Table B holds the same points as the rows below and some others, measured another way and shuffled. Each row below is followed by which row of B it is.
B:
0: [ 221 -405 -175 -143 -223 -163  -51   30   22 -186   69  139    4 -292
  263  215   60  126  348 -160   77  -33  169 -155  -15]
1: [  52  170  -60  -56  109   79  -67   36  -46 -182 -122   84   37   72
  -76 -213 -135  117  -87  -13 -211 -240  -43   42  120]
2: [-152   69  205  399 -117   56  202  156  -56 -237  -33   26    1 -270
  -43  221 -443  -50  294  176  251    2  597  232  -93]
3: [ -18  368   61  296   85  153  221  -80  -45 -184   68   89   68  182
 -419 -364 -141 -147  -92   94 -146 -164 -245   14   60]
4: [ 132  -66    6  177 -187 -441  131   68 -139 -205   87  175   13  -31
 -158   -9  -16   87  -43   41   62  200  204 -214 -196]
5: [  80  -88  -66  327 -127 -244   91    0 -135 -128  102   42  122  -46
 -157   44  123 -103  128  119  196  107  -17 -127  -90]
6: [ -56  200  -95   20  119  246  -57  -38    1 -119  -94   -5   88   61
  -82 -236  -83   -7  -14   44 -241 -340 -210  141  247]
7: [   1 -111  -54  171 -207 -444  214  122  -19  -85   56  164   18 -162
  -53   68  -20   18   39   32   99  276  274 -184 -194]
8: [-203   14 -233  -73  -96 -259  -12   60   63   58 -106   16   64  -72
   83 -121   67   92 -157   64 -295   -4  -27   15  159]
9: [-126 -242 -329 -101 -211 -538  -85  103   19  102  -82   18   92 -169
  214   57  252  132  -95   50 -147  173   53 -117   64]
10: [  26   57  -64   63   65  185    1   22    6 -151  -63   43   68  -63
  -15  -62 -111  -24  155    1  -24 -223  -16   70  106]
11: [  36 -206   -5  137 -180   29  125   61   41 -184   60   85    8 -326
  129  238 -161  -32  424  -24  203  -41  316   31  -34]
12: [ -68  254    7  271  192  238  256   89   77  -72  -75   97   87  -24
 -208 -153 -216 -217  132   36  102  -91  -11   43  -33]
13: [ -14   95  133  439   24   93   42   98 -175 -233  -62  -29  104  -95
 -142  137 -242  -96  241  213  314  -79  298  175  -56]
14: [ 216  -86 -246 -115   95  -32 -282  -18 -119 -133 -102   19  141   70
   45 -105  202  103   11  -32  -84 -236 -267  -85  144]
15: [ -44  -58 -198 -201  -87   30   57   -2  167  -55  -14  114   -4 -153
  139 -112  -32   77   77 -126 -292 -169  -60  -15  172]
16: [-155  384   47   63  131  263  214   37  111 -132  -90  113  -10   33
 -195 -324 -353  -28  -80    5 -279 -236    3  143  123]
17: [ 182   99   80    1  -13  224 -158  -86 -174 -407   11   46    3   57
  -98 -121 -215  181   76    8 -174 -416    7  132  180]
18: [  71 -496 -447 -384  -91 -138 -161  129  208   89 -132   81   74 -391
  546  230  229  109  334 -230   -8  -47   44 -143  110]
19: [  63  163  145  412  -34   20   15  -35 -257 -312   52  -19   92   74
 -298  -42 -151  -37   62  219  114 -129   72  108    6]
20: [ 139  -86  221  354 -144   97  309   98  -32 -356  136  183  -40 -285
  -89  241 -389  -93  487  -16  391   24  506   -4 -234]
21: [-155 -386 -568 -164 -203 -348 -173  -51  131  262  -28 -104  203 -207
  341   48  578  -33   72   24 -187   15 -412 -116  291]
22: [ 126  393  120  408  165  101  146  -64 -200 -272   48   86  109  288
 -539 -350 -118 -141 -124  143   13 -134 -237  -36  -39]
23: [ -95   53  116  282 -166 -146   -1   70 -177 -251  -24  -24   28 -106
  -72  101 -239   96   51  219   41  -37  381  179   11]
24: [-128  337  127   99   24  430  206  -68   95 -247   22   82  -40  -17
 -179 -264 -410  -29   78    1 -297 -383    2  239  208]
25: [ -68 -204  -93   23 -161   13  102   90  118  -88  -12   67   13 -351
  229  209 -136    4  355  -40   79  -44  299   63   34]
26: [ -95  132 -131  136   14   38  201  -31  100  -17   27   73   85   -5
 -148 -218   11 -146   22   14 -133  -73 -223  -34   90]
27: [ -12 -115 -319   -1   65  -94  253  106  251  160  -37  173  113 -180
   62  -60  167 -214  182 -147   83  137 -173 -255  -74]
28: [ -70 -314 -468  -88 -107 -289  130   40  244  244    9   88  142 -241
  214   13  401 -155  165 -118  -15  168 -283 -273   43]
29: [-237  628  132  201  257  262  180   68   -2 -142 -176   61   30  204
 -376 -447 -430  -32 -295  152 -314 -245    0  236  125]
30: [ 152 -203 -402  -52   77 -194  -51   25   49   93  -53   78  189  -34
   63  -77  401 -108   86  -91   64   36 -381 -291   15]
31: [ -40 -364 -423 -241 -223 -536 -113   79   84  123  -62   62   78 -208
  314   66  342  158  -32  -60 -178  153  -32 -210   77]
32: [ 385 -667 -562 -558 -223 -507 -197   14  128   24   53  231   51 -239
  454   90  538  228  168 -379 -129   84 -234 -514   10]
33: [ -15  -11  -14   28  -65  213  385   41  260 -122   87  231  -55 -271
   20  -34 -267 -118  345 -186  -11  -76  143  -46  -33]
34: [  89 -349 -493 -164 -138 -364 -262  -84  -26   93    4  -41  195  -38
  194  -31  580   47   -1  -15 -158  -35 -474 -216  210]
35: [  13  -42 -117  -99  -60  194  226  -21  231  -97   69  180  -22 -201
   69  -99 -124  -49  250 -193 -156 -177  -52  -50   92]
36: [ -32  192   11  356   68   33  -43   -2 -198 -165  -55  -70  155   96
 -240  -97  -37  -90   -5  235   68 -136  -71  119   79]
37: [  53 -171  -48   11 -181 -108 -335    3 -228 -277  -66  -96   60 -124
  165  174  -41  253  117  139  -49 -238  225  182  189]
38: [ 189  -24  163  247  -92  109  -45    0 -218 -418   53   45   18  -92
  -94  128 -257   70  277   82  185 -204  289  109  -18]
39: [ 140  302  116  423  235  137  -97   28 -316 -295 -105  -35  169  222
 -377 -140 -132  -81  -18  233  202 -200  -50   97  -21]
40: [-229  650  191  510  332  492  510   66  117  -90  -67  112   78  118
 -523 -389 -459 -386   16  120   30 -146  -67  168  -36]
41: [ -94 -130 -396 -143    3  -76 -362  -45  -36   65 -160 -153  198  -27
  219  -56  330   79  -36   95 -249 -254 -344   88  370]
42: [-227  -10 -213  -49 -101 -171  110   77  161   76  -81   58   42 -167
  113  -75   -6   16  -31   13 -229   22   42   11  117]
43: [  33   36   13  445   -5 -147  -55   52 -267 -171  -33  -66  178   24
 -200   73   22  -88   82  266  281   24   77   43  -57]
44: [-228  113   33  522  -38   36  410   97   86    1   41   40  106 -194
 -185   67 -165 -341  268  167  288  146  168   59 -115]
45: [-194  371   76   63   17  299  147  -57   68 -195  -21   54  -28   42
 -184 -325 -349   25  -83   57 -407 -340  -37  245  247]
46: [  -8  -63   63  191 -286 -232  -23  -14 -176 -276   86   10    7 -100
  -47   85 -113  145   56  156  -50  -44  263   85   50]
47: [-230 -132 -124  103 -423 -525 -161  -50 -173  -89   42 -125   59 -101
   72   65  129  222 -167  276 -283   38  132  124  213]
48: [  91 -293 -233 -214 -156  -75 -173    4   28 -121  -28   43   38 -221
  295  109   88  164  206  -97 -116 -178   35  -21  165]
49: [  -8 -245 -476  -65   85 -227   15  122  174  247 -130   61  202 -165
  195   17  396 -167  134  -90  105  135 -280 -258    4]
50: [ -67  385  204  598  125  185  294   33 -127 -217   23   36  105   86
 -465 -147 -289 -267   84  227  224  -49   59  112 -102]
51: [ 159 -470 -443 -457 -155 -140 -154   10  191   17  -24  128   36 -292
  455   87  285  160  251 -287 -186 -121 -142 -206  167]
52: [-126 -271 -430 -264 -273 -568  -80   16  100  145  -25   49   69 -144
  249  -59  355  173 -173  -29 -370  129 -145 -181  162]
53: [-241 -398 -539 -320 -293 -553 -128   60  192  267  -87  -18   96 -290
  445   68  422  148  -63  -25 -335  136 -104 -122  225]
54: [-211  188  182  437 -162 -205  169  106 -154 -200  -13    2   27  -81
 -215   43 -314    8  -31  289   67   95  439  176  -72]
55: [-116  255  177  336 -161 -201   60    1 -235 -285   30    3   13   83
 -297 -123 -250  105 -184  271 -139  -38  236  160   31]
56: [ 135   -3  -19  -51    8  174  103   29   70 -229   11  176  -21 -118
    5  -63 -202   32  216 -144  -52 -198   76  -33   19]
57: [ 103  -26  143  213 -296 -192  -44  -81 -262 -406  149   31  -17  -24
 -146   30 -159  183   39  151  -66 -112  231   73   35]
58: [   8  251  136   99   59  369   64  -19  -24 -319  -22   72  -18  -12
 -137 -159 -383   43  114   12 -148 -372   98  209  142]
59: [ 126 -238  -12   33 -303 -147 -161  -58 -171 -322   98    8    7 -169
  110  168  -38  208  207   51  -36 -162  210   62  108]
60: [-185   26  160  334 -162   75  220  126    8 -203   -4   28   -9 -311
   12  218 -405  -52  322  140  180  -24  542  232  -36]
61: [ 133 -363 -480  -99  -44 -369  -56   37   78  158  -17   81  186 -123
  178   23  512  -82  121 -108   79  147 -346 -354   -5]
62: [ -35   77 -209   86   -6  -51   28  -98    1  -18   34   16  133   77
 -138 -248  194  -89  -68   53 -203 -123 -398  -62  168]
63: [ 200   59  193  557 -121 -204  -18  -37 -419 -399  130  -12  116  113
 -383   53  -56  -25   69  284  299   12  135   -9 -136]
64: [ 215 -134 -150 -162  101  194  -49   72   73 -171  -85  152   36 -158
  159   19  -77   44  289 -198   44 -229   25  -73   38]
65: [ 227 -163  -37   67    2   43   68   95   -7 -223    4  164   36 -193
   55  130 -114  -17  353 -113  248  -57  194 -109 -121]
66: [-258  422  103  128   18  298  305  -31  143 -147    4   96  -44    9
 -239 -345 -403  -54  -72   45 -379 -257   -4  215  184]
67: [-240  400  102   88  -12  319  133  -82   53 -208  -10   15  -25   41
 -190 -324 -372   38  -96   98 -452 -383  -31  307  302]
68: [-277  473  152  252   55  184  282   42   50 -149  -60   70  -12   47
 -297 -302 -428  -56 -140  140 -263 -158  121  229  102]
69: [  21  -18  -86 -130  -92  172  -70  -76   36 -209    8   45   -1  -94
   84  -92 -108  125  121  -58 -280 -344  -57  113  253]
70: [ -69 -101 -246 -186  -70  132  -73  -48  141  -38  -38   10   51 -163
  208  -67   43   52  149  -79 -275 -286 -164   76  292]
71: [ 147  -26  213  278  -92  163  100   64 -126 -399   53  103  -18 -198
  -64  189 -384   21  386   40  263 -144  443  115  -97]

[-172  130   43 -155   21  117  484  -23  119  104  217   96  255  598
  460  353 -156 -125  387 -297 -200  -32   15 -274  153 -350 -684 -385
 -281]	10
[-561  248  173  195  396   49   71    9  -27  532 -177  436  140  359
  146   60 -377  372 -235 -109  -97 -240  444   32  330 -206 -455  239
   30]	7
[-282  169   81   -3  178   68  249  371 -253  194  339  353 -282   44
 -190  225  179 -270  343 -362 -563 -328  429 -501  -64 -311 -230   39
    7]	0
[ 678  -71  -47  284 -193 -120 -259 -171 -272 -524  -25 -550  -14 -243
 -457    9  488 -286   21  -41  154   31 -514  189 -217  281  471 -171
  300]	44
[-215 -104  114   28  114  275  127   53  -24  112   64  -24 -116 -221
  -10 -193 -168 -268 -277 -153  194  187 -184   88 -314  -33  -59  282
  258]	1
[  63  242  -50  131   36 -179   18  -72 -159    3   80   19   99  389
  -92  379  183   82  299 -196 -346 -230  135 -211  266 -155 -277 -247
 -100]	12
[ 390  -72  257 -321 -327   65  126   34 -133 -128  257  -35  -86  116
  -69  -39  143 -677  128 -618  -71  291 -747 -131 -213   45 -289 -582
  152]	69
[ -89  169   37   -3   98  -47  188  274 -360  145  359  224 -292   53
 -258  264  295 -278  306 -454 -617 -279  337 -462  -63 -305 -281  -75
   71]	20
[ 491 -107  187 -160 -320   84   41   74 -132 -350  244 -166 -125  -55
 -238  -26  306 -703  251 -416  -17  156 -706 -138 -297  154   91 -473
  152]	70
[-368 -162  -44  -82  145  442  539  262  -15   21  436  -88 -263 -318
  148  -14  -54 -539   77 -200  -21  154   94 -245 -588 -331 -138  346
  114]	71
[ 225 -138  119 -309 -267  164  179  -27  -55 -108  290 -185 -129  -43
    3  -64   25 -649   -4 -494   55  455 -731  -75 -367  -13 -298 -311
  165]	24
[ 168  132  260  -96 -130  -51 -145  130 -148    3  101  233 -125  147
 -358   49  154 -340  222 -388 -255  -73 -359 -245   87  138  -60 -365
   59]	45
[-222   51  421 -228   25  380  610  181  326   91  117  390  395  714
  661  117 -356 -323  489 -295   20 -169 -143 -237  141 -221 -524 -559
 -322]	37
[ -12  -74 -249  173   65   65   53 -244 -118  -60   85 -476  -43 -231
  -40   42   20  -45 -312  -23  186  315 -144  198 -298 -102  -97  333
  237]	27
[ 633 -206  124  228 -187  160  129 -149    6 -600  -76 -534  326   24
  113  -53  242 -390  160   21  451   -1 -583  304 -258  203  371 -377
  159]	21
[-637    1 -116   43  339  334  477  348 -117  237  433  126 -357 -276
   17  115  -40 -271  112 -147 -306  -97  572 -393 -401 -453 -202  559
   62]	56
[  -3  123  190  -81 -101   71 -164  148   33  -54  114  216 -134   61
 -358   51   38 -328  307 -175 -138  -35 -382 -324   52  194   93 -187
  -72]	2
[ 193  188 -167  125  -77 -260 -240 -208 -208  -74   62 -193  -35  132
 -364  297  249   52  102 -159 -238   23 -163 -110  155   14 -131 -129
   29]	26
[ 370 -186  118 -161 -248  161  121   68 -170 -264  294 -257 -217 -254
 -189 -109  234 -722   37 -429   49  310 -649  -66 -481   64   20 -231
  271]	11
[ 122  -38 -102  -25  -79   -7 -100  191 -393 -117  412 -159 -570 -522
 -658   33  440 -548   46 -355 -347  138 -179 -313 -458   -9  153  186
  311]	35
[-451  210  271  154  281  218  162  301  122  179  -14  498  100  307
   40  116 -186   13  369   24 -166 -486  355 -304  233  -76  -12   34
 -197]	23
[-242  192   66 -128   11    6  -28  133  -53  188  228  281 -200  141
 -255  189  -14 -187  231 -297 -368    1  -75 -407   93  -69 -286  -69
  -86]	15
[  -9  251 -143  106   57 -207  134 -324  -51  115   -9 -119  344  635
  264  442  -49  326  101 -174 -189  -41  109   -4  386 -286 -657 -277
 -162]	5
[ -76  128 -144  355  213   21  222  -39  -59 -131   50 -166  205  224
   99  348  149  166  322  130 -123 -371  427  -95   89 -233  -18   54
 -106]	34
[ 147  -67  434   31  -82  236 -128  -50  190  -92 -257   76  239  127
   12 -300 -253 -241 -138  -60  486   94 -699  272   15  375  172 -232
  132]	53
[ 186 -182  185 -147 -163  237  130  121 -110 -148  238 -130 -216 -265
 -151 -191   97 -666  -39 -380  104  276 -563  -45 -469   67   33 -103
  274]	59
[ -76  201  -95  206  150  -59  210 -141  -25   20   11  -58  292  479
  222  398   15  218  249  -39 -167 -238  277  -84  269 -265 -359 -147
 -176]	28
[-508  -77  -64  -21  244  416  556  327  -28  101  433   49 -257 -236
  135   75  -52 -412  178 -148 -165  -39  351 -351 -477 -402 -161  407
   24]	17
[ -32 -218   61 -143  -55  358  327  153  -58  -97  341 -185 -246 -342
   10 -146   20 -663  -43 -301  110  310 -360  -87 -596  -94  -43  115
  237]	58
[ 620   10  -68  331 -156 -241 -409 -234 -323 -386 -103 -476  -24 -185
 -543   49  462 -100  -82  -47   82    6 -428  219  -73  293  398 -117
  323]	49
[ 113  295  444  126   45 -189 -329   49 -147  211 -265  501  144  474
 -297   31   -5  109   71 -291 -213 -375 -119  -42  511  212 -103 -424
   46]	31
[-426  159  -52  -99  184  109  389  247 -160  270  416  252 -234  126
   13  310   32 -205  298 -365 -534 -136  423 -507  -80 -449 -502   89
  -79]	33
